Below are the code and all the weights of a small trained network. Each question names an input and a target symbol and asks about switching units off, where a switched-off unit gives its printed mean instead of its output.

import numpy as np


def w(rows, s, z=0):
    codes = np.array(rows[::2]) - 128.0
    scale = np.full(codes.shape[1], s)
    scale[-1] = z or s
    return codes * scale


def norm(h):
    return h / np.sqrt((h * h).mean(-1, keepdims=True) + 1e-5)


def f(y):
    return np.maximum(y, 0)


def softmax(a):
    e = np.exp(a - a.max(-1, keepdims=True))
    return e / e.sum(-1, keepdims=True)


def log_softmax(a):
    a = a - a.max(-1, keepdims=True)
    return a - np.log(np.exp(a).sum(-1, keepdims=True))


def net(x, mask):
    ids = ['Παβγλσφψ'.index(c) for c in x.split()]
    T = len(ids)
    res = E[ids] + P[:T]
    r = norm(res)
    for j in range(2):
        rows = slice(4 * j, 4 * j + 4)
        q, k, v = (r @ M[0][rows].T for M in (Q, K, V))
        z = softmax(np.where(np.tri(T) > 0, q @ k.T / 4**0.5, -1e9)) @ v
        o = O[0][rows]
        res = res + np.where(mask[j], z, o[:, -1]) @ o[:, :-1]
    y = f(norm(res) @ A[0][:, :-1].T + A[0][:, -1])
    res = res + np.where(mask[2:6], y, B[0][:, -1]) @ B[0][:, :-1]
    return log_softmax(norm(res)[-1] @ U[:, :-1].T + U[:, -1])


Q, K, V, O, A, B = {}, {}, {}, {}, {}, {}
E = w([
[112,139,131,128,151,169],'Π',
[112,122,92,144,138,90],'α',
[134,253,203,115,140,67],'β',
[96,123,104,130,89,121],'γ',
[155,111,126,144,165,97],'λ',
[132,99,156,130,91,128],'σ',
[126,143,89,136,171,118],'φ',
[143,102,111,139,101,80],'ψ',
],0.031)
P = w([
[107,126,148,74,140,130],'0',
[137,154,119,205,118,155],'1',
[85,104,131,238,140,143],'2',
[101,145,161,147,129,132],'3',
[114,116,138,9,131,124],'4',
[147,109,89,130,119,146],'5',
[50,89,186,84,156,102],'6',
[78,146,178,187,139,114],'7',
[175,186,121,113,89,130],'8',
[41,64,157,175,172,121],'9',
[68,81,126,82,155,103],'10',
[64,127,163,100,118,104],'11',
[142,87,49,151,99,150],'12',
],0.013)
Q[0] = w([
[83,187,194,4,153,59],'H1',
[183,199,123,203,88,120],'H1',
[16,109,209,175,181,88],'H1',
[79,208,203,127,135,82],'H1',
[132,131,149,123,139,146],'H2',
[145,130,111,125,100,81],'H2',
[119,98,120,122,137,117],'H2',
[111,140,132,141,115,107],'H2',
],0.028)
K[0] = w([
[188,253,147,159,83,116],'H1',
[159,99,81,61,128,158],'H1',
[91,187,185,70,136,68],'H1',
[171,188,135,59,101,108],'H1',
[133,106,100,123,130,133],'H2',
[114,166,157,124,129,108],'H2',
[141,147,125,118,123,127],'H2',
[124,128,146,102,143,123],'H2',
],0.031)
V[0] = w([
[125,112,188,150,121,65],'H1',
[37,185,123,127,138,200],'H1',
[91,160,51,140,162,45],'H1',
[57,147,93,125,1,91],'H1',
[150,26,54,162,142,209],'H2',
[163,199,117,105,89,128],'H2',
[64,144,204,116,150,88],'H2',
[57,111,127,176,146,130],'H2',
],0.022)
O[0] = w([
[144,81,219,111,134,101,191],'H1',
[73,216,132,105,121,181,128],'H1',
[38,132,164,178,78,44,246],'H1',
[95,78,187,244,56,186,117],'H1',
[79,129,146,2,28,98,41],'H2',
[154,159,58,146,131,146,107],'H2',
[134,109,135,136,206,165,202],'H2',
[70,113,198,161,126,134,172],'H2',
],0.016,0.013)
A[0] = w([
[178,1,65,160,58,147,80],'N1',
[169,130,112,14,170,141,105],'N2',
[185,100,210,147,92,249,96],'N3',
[17,101,114,139,204,57,252],'N4',
],0.025,0.0039)
B[0] = w([
[163,251,108,80,23,84,158],'N1',
[54,53,205,86,133,139,164],'N2',
[211,135,35,74,195,185,184],'N3',
[176,155,47,130,180,149,253],'N4',
],0.02,0.025)
U = w([
[58,133,167,69,148,176,116],'Π',
[38,81,158,181,134,80,71],'α',
[152,216,244,123,159,95,45],'β',
[98,99,126,144,81,182,239],'γ',
[135,50,163,91,160,73,231],'λ',
[198,117,121,54,104,169,1],'σ',
[90,202,78,114,124,75,21],'φ',
[183,127,152,140,77,62,127],'ψ',
],0.011,0.0027)

Each question gives the input, a string of symbols that net reads in full, and the target symbol t.
The units are the heads (4 rows each of Q, K, V and O) and the neurons (one row each of A and B). Each row of codes is followed by its name. A weight is (code - 128) times the scale printed after its matrix; where a second scale follows, it is the last column's (O, A, B and U).
mask holds one flag per unit, heads first, then neurons. A switched-off unit (its flag False) gives its mean, the last column of its rows in O or B, instead of its output. The means were averaged over made-up inputs and are rounded, as every weight is.
A unit's drop is (log p(t) with every unit on - log p(t) with that unit switched off) / (log p(t) with every unit on - log p(t) with every unit switched off).
The circuit of an input: a set's keep is (log p(t) with only the set's units on - log p(t) with every unit switched off) / (log p(t) with every unit on - log p(t) with every unit switched off). Starting from all 6 units, units are removed one at a time, each time the one whose removal leaves the highest keep (on an exact tie, the one counted first), for as long as the keep stays at least 0.8.
units of the circuit, in order: the units of the circuit, biggest drop first
k most important neurons: the k neurons with the biggest drops, biggest first
drop when u is switched off: that unit's drop, to one decimal
input λ φ λ γ Π γ ψ λ Π φ λ λ, target Π: units of the circuit, in order -> [H1 N2 N4]
input α φ α γ γ λ λ λ σ σ φ σ α, target σ: units of the circuit, in order -> [H1 N1]
input α α γ γ λ λ φ σ α σ λ φ φ, target σ: units of the circuit, in order -> [H1 N1]
input α Π λ λ φ λ γ, target λ: units of the circuit, in order -> [H1 N2]
input λ ψ σ σ γ λ λ Π Π, target λ: most important neuron -> [N2]
input Π σ ψ λ γ, target σ: units of the circuit, in order -> [H1 N1]
input φ λ φ, target φ: units of the circuit, in order -> [H2 N4 N3]
input φ λ α σ σ φ σ, target σ: 2 most important neurons -> [N3 N1]
input λ φ λ α Π γ Π ψ λ λ φ σ, target λ: 2 most important neurons -> [N2 N3]
input λ λ α σ φ σ γ λ α, target σ: units of the circuit, in order -> [H1 N3]
input ψ γ ψ λ, target ψ: drop when H1 is switched off -> 0.9
input α σ Π, target α: drop when N4 is switched off -> 0.0
input λ γ λ ψ σ α, target λ: drop when N1 is switched off -> 0.1
input λ β γ β α Π, target γ: units of the circuit, in order -> [H1]
